Below are the code and all the weights of a small trained network. Each question names an input and a class and asks about switching units off, where a switched-off unit gives its printed mean instead of its output.

import numpy as np


def w(rows, s, z=0):
    codes = np.array(rows[::2]) - 128.0
    scale = np.full(codes.shape[1], s)
    scale[-1] = z or s
    return codes * scale


def f(y):
    return y / 2 * (1 + np.tanh(0.7978845608 * (y + 0.044715 * y**3)))


def log_softmax(a):
    a = a - a.max(-1, keepdims=True)
    return a - np.log(np.exp(a).sum(-1, keepdims=True))


def net(x, mask):
    res = np.array(x, float).reshape(1, 3) / 4 @ E
    y = f(res @ A[0][:, :-1].T + A[0][:, -1])
    res = res + np.where(mask, y, B[0][:, -1]) @ B[0][:, :-1]
    return log_softmax(res[-1] @ U[:, :-1].T + U[:, -1])


A, B = {}, {}
E = w([
[117,151,254,94,136],'x0',
[51,45,122,62,127],'x1',
[150,187,84,38,114],'x2',
],0.0073)
A[0] = w([
[137,146,158,159,128,150],'N1',
[129,128,129,129,129,130],'N2',
[128,126,131,129,129,129],'N3',
[132,139,123,134,130,147],'N4',
[167,226,132,197,128,254],'N5',
[128,132,127,129,125,135],'N6',
[136,144,103,126,124,131],'N7',
[129,139,193,176,133,140],'N8',
[125,114,137,124,132,132],'N9',
[137,200,184,26,127,87],'N10',
[135,135,104,120,127,129],'N11',
[119,109,183,148,125,133],'N12',
[125,133,134,134,128,135],'N13',
[130,120,123,142,125,133],'N14',
[118,107,98,97,124,137],'N15',
[125,122,124,123,132,132],'N16',
[122,41,67,251,131,184],'N17',
[128,130,130,131,127,132],'N18',
[115,102,92,89,127,138],'N19',
[114,94,120,101,131,164],'N20',
[129,128,125,127,127,129],'N21',
[135,142,155,153,121,142],'N22',
[126,123,77,96,122,133],'N23',
[116,101,157,127,131,126],'N24',
[136,139,69,100,126,133],'N25',
[128,85,94,193,135,156],'N26',
[113,82,128,98,127,171],'N27',
[115,95,247,173,133,128],'N28',
[131,163,32,89,128,138],'N29',
[119,109,141,123,127,135],'N30',
[110,85,166,122,136,126],'N31',
[138,154,58,104,126,133],'N32',
[137,157,113,143,128,163],'N33',
[130,141,136,110,133,127],'N34',
[97,49,126,73,128,191],'N35',
[132,166,157,72,127,111],'N36',
[122,107,129,116,129,148],'N37',
[137,150,96,127,129,138],'N38',
[138,148,105,140,128,140],'N39',
[132,180,164,56,134,102],'N40',
],0.018,0.0068)
B[0] = w([
[134,101,109,105,157,154],'N1',
[128,128,127,127,128,129],'N2',
[130,126,129,125,127,128],'N3',
[127,132,115,129,125,136],'N4',
[111,160,2,71,143,248],'N5',
[127,129,124,130,128,130],'N6',
[130,152,120,142,120,141],'N7',
[160,89,118,91,177,172],'N8',
[134,128,139,124,118,132],'N9',
[52,91,121,127,105,196],'N10',
[129,147,125,143,132,138],'N11',
[169,128,141,97,124,157],'N12',
[131,124,125,121,129,131],'N13',
[121,126,127,125,126,133],'N14',
[119,114,147,152,166,152],'N15',
[127,126,133,133,129,130],'N16',
[38,78,121,113,99,238],'N17',
[129,127,126,126,128,129],'N18',
[118,107,153,155,176,160],'N19',
[129,112,161,150,130,157],'N20',
[127,129,127,131,129,129],'N21',
[134,107,116,108,151,146],'N22',
[125,135,134,162,173,160],'N23',
[149,141,146,115,101,143],'N24',
[136,158,126,162,155,165],'N25',
[83,108,125,121,113,181],'N26',
[134,116,171,148,114,165],'N27',
[220,139,150,84,139,201],'N28',
[155,187,115,184,152,196],'N29',
[137,131,145,124,112,136],'N30',
[158,152,158,113,80,156],'N31',
[148,178,119,165,137,175],'N32',
[127,146,99,128,112,154],'N33',
[117,125,127,129,125,133],'N34',
[141,105,207,167,103,202],'N35',
[91,112,127,129,116,161],'N36',
[131,123,146,136,122,139],'N37',
[132,158,113,150,115,149],'N38',
[127,152,112,133,108,146],'N39',
[76,105,124,131,113,173],'N40',
],0.063,0.013)
U = w([
[3,92,54,80,75,200],'0',
[26,34,197,173,36,182],'1',
[185,255,63,151,152,67],'2',
[203,155,196,225,211,96],'3',
[221,137,89,60,212,175],'4',
[250,139,213,132,68,2],'5',
],0.0044,0.00047)

Each question gives the input, the list of numbers given to net, and the class t.
The units are the neurons (one row each of A and B). Each row of codes is followed by its name. A weight is (code - 128) times the scale printed after its matrix; where a second scale follows, it is the last column's (A, B and U).
mask holds one flag per neuron, in row order. A switched-off neuron (its flag False) gives its mean, the last column of its row in B, instead of its output. The means were averaged over made-up inputs and are rounded, as every weight is.
A unit's drop is (log p(t) with every unit on - log p(t) with that unit switched off) / (log p(t) with every unit on - log p(t) with every unit switched off).
The circuit of an input: a set's keep is (log p(t) with only the set's units on - log p(t) with every unit switched off) / (log p(t) with every unit on - log p(t) with every unit switched off). Starting from the 12 units with the biggest drops (on a tie, the unit counted first), units are removed one at a time, each time the one whose removal leaves the highest keep (on an exact tie, the one counted first), for as long as the keep stays at least 0.8.
units of the circuit, in order: the units of the circuit, biggest drop first
unit that matters most: the unit with the biggest drop
top k neurons: the k neurons with the biggest drops, biggest first
drop of u: that unit's drop, to one decimal
input [0,1,4], class 3: units of the circuit, in order	(N17 N5)
input [-3,-8,1], class 2: units of the circuit, in order	(N10)
input [3,-8,0], class 4: units of the circuit, in order	(N17 N8)
input [0,-1,7], class 2: top 3 neurons	(N17 N29 N32)
input [0,-6,7], class 2: top 3 neurons	(N17 N29 N32)
input [0,6,-1], class 1: top 2 neurons	(N28 N29)
input [-1,2,1], class 3: top 3 neurons	(N17 N10 N5)
input [1,-8,-6], class 4: top 2 neurons	(N28 N8)
input [8,1,-8], class 5: top 2 neurons	(N5 N31)
input [7,0,-1], class 4: top 3 neurons	(N28 N8 N35)
input [8,8,1], class 1: top 3 neurons	(N10 N40 N36)
input [-1,7,1], class 3: top 2 neurons	(N17 N10)
input [1,-3,-1], class 4: top 2 neurons	(N17 N10)
input [1,6,0], class 5: unit that matters most	N17
input [8,8,-2], class 5: drop of N18	0.0
input [-3,5,0], class 1: drop of N28	0.2
input [-2,6,1], class 3: drop of N17	0.1
